Below is a small trained network, with its code and all its weights. Each question gives an input and a class and asks what happens when units are switched off, that is, made to give their printed mean instead of their output.

import numpy as np


def w(rows, s, z=0):
    codes = np.array(rows[::2]) - 128.0
    scale = np.full(codes.shape[1], s)
    scale[-1] = z or s
    return codes * scale


def f(y):
    return np.maximum(y, 0)


def log_softmax(a):
    a = a - a.max(-1, keepdims=True)
    return a - np.log(np.exp(a).sum(-1, keepdims=True))


def net(x, mask):
    res = np.array(x, float).reshape(1, 6) / 4 @ E
    y = f(res @ A[0][:, :-1].T + A[0][:, -1])
    res = res + np.where(mask, y, B[0][:, -1]) @ B[0][:, :-1]
    return log_softmax(res[-1] @ U[:, :-1].T + U[:, -1])


A, B = {}, {}
E = w([
[128,158,102,84,131,105,117,100,91,114,93,129],'x0',
[178,165,113,179,206,182,163,133,56,254,115,57],'x1',
[118,139,138,138,126,118,106,112,95,124,123,115],'x2',
[174,71,105,95,193,115,58,204,70,91,170,194],'x3',
[123,121,133,170,114,136,99,131,134,140,134,116],'x4',
[140,148,154,92,150,91,142,129,128,129,103,135],'x5',
],0.012)
A[0] = w([
[73,189,98,127,88,93,134,22,132,119,200,79,163],'n0',
[131,103,169,183,60,132,156,111,159,146,132,113,221],'n1',
[126,26,123,130,194,79,44,194,83,103,114,174,181],'n2',
[27,33,156,63,55,85,101,128,183,67,103,163,49],'n3',
[204,147,92,143,201,197,161,111,118,173,93,99,6],'n4',
[28,178,126,128,98,86,179,82,199,149,153,73,167],'n5',
[208,91,129,114,117,103,109,176,63,90,200,185,142],'n6',
[86,105,155,97,20,60,73,116,173,64,161,207,49],'n7',
[204,2,108,84,188,139,36,92,135,126,146,175,129],'n8',
[110,175,170,171,57,161,198,55,165,108,62,136,167],'n9',
],0.0074,0.0014)
B[0] = w([
[169,135,123,143,109,112,167,168,150,102,76,175,192],'n0',
[137,116,63,86,150,77,92,97,80,126,124,140,184],'n1',
[213,108,77,138,50,86,104,52,197,19,133,191,209],'n2',
[44,116,204,186,163,229,60,158,41,208,145,131,246],'n3',
[78,166,185,114,255,176,123,222,63,154,187,107,197],'n4',
[131,85,115,61,117,82,161,112,187,92,104,106,215],'n5',
[144,158,93,128,134,117,165,85,179,61,120,87,192],'n6',
[95,200,177,179,175,175,56,172,80,187,134,100,252],'n7',
[112,149,131,123,50,88,132,48,170,102,85,103,193],'n8',
[152,69,73,84,136,101,168,29,233,63,114,108,220],'n9',
],0.0086,0.015)
U = w([
[131,91,69,91,112,54,136,56,240,52,111,142,248],'0',
[60,186,202,161,213,181,91,219,1,238,142,136,8],'1',
],0.0092,0.0014)

Each question gives the input, the list of numbers given to net, and the class t.
The units are the neurons (one row each of A and B). Each row of codes is followed by its name. A weight is (code - 128) times the scale printed after its matrix; where a second scale follows, it is the last column's (A, B and U).
mask holds one flag per neuron, in row order. A switched-off neuron (its flag False) gives its mean, the last column of its row in B, instead of its output. The means were averaged over made-up inputs and are rounded, as every weight is.
A unit's drop is (log p(t) with every unit on - log p(t) with that unit switched off) / (log p(t) with every unit on - log p(t) with every unit switched off).
top k neurons: the k neurons with the biggest drops, biggest first
drop of u: that unit's drop, to one decimal
input [6,3,1,-4,8,-4], class 0: top 2 neurons : (n3 n7)
input [8,-7,-6,-3,1,-2], class 1: top neuron : (n3)
input [-1,-8,5,-7,8,8], class 1: top 2 neurons : (n3 n7)
input [8,-6,-4,-4,-2,7], class 1: top 2 neurons : (n3 n7)
input [1,6,-3,-6,1,4], class 0: top 3 neurons : (n3 n7 n9)
input [1,7,2,7,-8,8], class 0: top 3 neurons : (n2 n3 n7)
input [-2,6,1,-7,6,6], class 0: top 2 neurons : (n9 n3)
input [-5,-4,-7,-3,2,-7], class 1: top 3 neurons : (n3 n2 n7)
input [-5,2,0,2,-4,-4], class 0: drop of n3 : 3.5
input [-1,-2,-1,0,-4,-8], class 1: drop of n9 : 0.2
input [-1,4,4,5,-4,7], class 0: drop of n3 : 0.3
